Below is a small trained network, with its code and all its weights. Each question gives an input and a class and asks what happens when units are switched off, that is, made to give their printed mean instead of their output.

import numpy as np


def w(rows, s, z=0):
    codes = np.array(rows[::2]) - 128.0
    scale = np.full(codes.shape[1], s)
    scale[-1] = z or s
    return codes * scale


def f(y):
    return np.maximum(y, 0)


def log_softmax(a):
    a = a - a.max(-1, keepdims=True)
    return a - np.log(np.exp(a).sum(-1, keepdims=True))


def net(x, mask):
    res = np.array(x, float).reshape(1, 5) / 4 @ E
    y = f(res @ A[0][:, :-1].T + A[0][:, -1])
    res = res + np.where(mask, y, B[0][:, -1]) @ B[0][:, :-1]
    return log_softmax(res[-1] @ U[:, :-1].T + U[:, -1])


A, B = {}, {}
E = w([
[121,78,188,171,58,141,151,181,195],'x0',
[85,189,143,207,93,15,128,146,63],'x1',
[63,138,107,125,65,104,114,3,197],'x2',
[165,188,162,96,83,175,181,116,41],'x3',
[148,129,128,123,123,106,103,111,139],'x4',
],0.014)
A[0] = w([
[159,52,188,134,7,124,163,132,189,97],'neuron 0',
[49,69,106,107,197,81,76,156,192,139],'neuron 1',
[189,133,141,55,34,128,187,91,99,125],'neuron 2',
[182,66,139,77,150,224,126,83,173,71],'neuron 3',
[138,168,50,105,184,120,133,74,112,86],'neuron 4',
[59,137,82,114,51,139,141,44,152,2],'neuron 5',
[153,161,100,155,139,154,57,75,140,81],'neuron 6',
],0.011,0.0061)
B[0] = w([
[121,23,156,78,146,85,149,123,90,252],'neuron 0',
[135,176,93,23,65,106,153,166,91,233],'neuron 1',
[130,170,69,64,87,149,142,103,142,217],'neuron 2',
[126,163,235,141,107,1,93,143,141,251],'neuron 3',
[100,60,169,166,154,128,204,38,92,195],'neuron 4',
[210,147,172,135,169,201,68,212,63,212],'neuron 5',
[206,51,123,136,95,100,128,119,130,163],'neuron 6',
],0.0097,0.015)
U = w([
[247,105,140,111,203,173,53,229,49,136],'0',
[68,4,132,103,132,106,201,80,64,115],'1',
[124,131,122,109,91,90,133,133,87,254],'2',
[43,208,203,171,50,41,58,116,75,114],'3',
[99,174,65,7,60,127,167,132,114,81],'4',
[122,111,91,138,96,132,105,129,168,143],'5',
[2,67,34,209,144,197,96,81,229,72],'6',
[128,123,68,211,177,176,114,121,214,87],'7',
],0.0072,0.0086)

Each question gives the input, the list of numbers given to net, and the class t.
The units are the neurons (one row each of A and B). Each row of codes is followed by its name. A weight is (code - 128) times the scale printed after its matrix; where a second scale follows, it is the last column's (A, B and U).
mask holds one flag per neuron, in row order. A switched-off neuron (its flag False) gives its mean, the last column of its row in B, instead of its output. The means were averaged over made-up inputs and are rounded, as every weight is.
A unit's drop is (log p(t) with every unit on - log p(t) with that unit switched off) / (log p(t) with every unit on - log p(t) with every unit switched off).
The circuit of an input: a set's keep is (log p(t) with only the set's units on - log p(t) with every unit switched off) / (log p(t) with every unit on - log p(t) with every unit switched off). Starting from all 7 units, units are removed one at a time, each time the one whose removal leaves the highest keep (on an exact tie, the one counted first), for as long as the keep stays at least 0.8.
units of the circuit, in order: the units of the circuit, biggest drop first
unit that matters most: the unit with the biggest drop
k most important neurons: the k neurons with the biggest drops, biggest first
drop when u is switched off: that unit's drop, to one decimal
input [-1,1,1,4,-1], class 4: 4 most important neurons	(neuron 3; neuron 2; neuron 0; neuron 5)
input [2,4,8,-2,5], class 0: most important neuron	(neuron 5)
input [4,4,-7,-8,7], class 4: units of the circuit, in order	(neuron 1; neuron 5)
input [5,4,3,2,8], class 2: 2 most important neurons	(neuron 4; neuron 3)
input [-1,-4,-2,3,-6], class 2: units of the circuit, in order	(neuron 5; neuron 3)
input [2,5,-1,-6,-3], class 4: units of the circuit, in order	(neuron 3; neuron 1)
input [-8,-6,-6,3,-2], class 1: 2 most important neurons	(neuron 4; neuron 5)
input [-8,-5,6,5,-7], class 1: 2 most important neurons	(neuron 4; neuron 1)
input [-3,1,7,-8,4], class 4: 4 most important neurons	(neuron 1; neuron 3; neuron 0; neuron 4)
input [7,-2,7,7,-3], class 0: 3 most important neurons	(neuron 5; neuron 4; neuron 1)
input [6,-1,-3,4,-3], class 1: 3 most important neurons	(neuron 5; neuron 0; neuron 1)
input [-3,3,5,-2,-4], class 0: 2 most important neurons	(neuron 5; neuron 3)
input [5,6,-4,5,8], class 2: 3 most important neurons	(neuron 3; neuron 5; neuron 4)
input [-6,-8,-6,-3,6], class 3: units of the circuit, in order	(neuron 3; neuron 5)
input [-6,3,-5,-3,7], class 2: 2 most important neurons	(neuron 5; neuron 0)
input [-5,4,6,7,-4], class 4: units of the circuit, in order	(neuron 2)
input [-1,6,0,-7,3], class 4: units of the circuit, in order	(neuron 1; neuron 3)
input [2,-8,0,-7,-6], class 3: drop when neuron 3 is switched off	1.3
input [3,-8,8,7,3], class 0: drop when neuron 5 is switched off	1.7
input [7,2,5,-3,7], class 1: drop when neuron 4 is switched off	-0.1
input [-3,-2,-5,7,6], class 4: unit that matters most	neuron 2
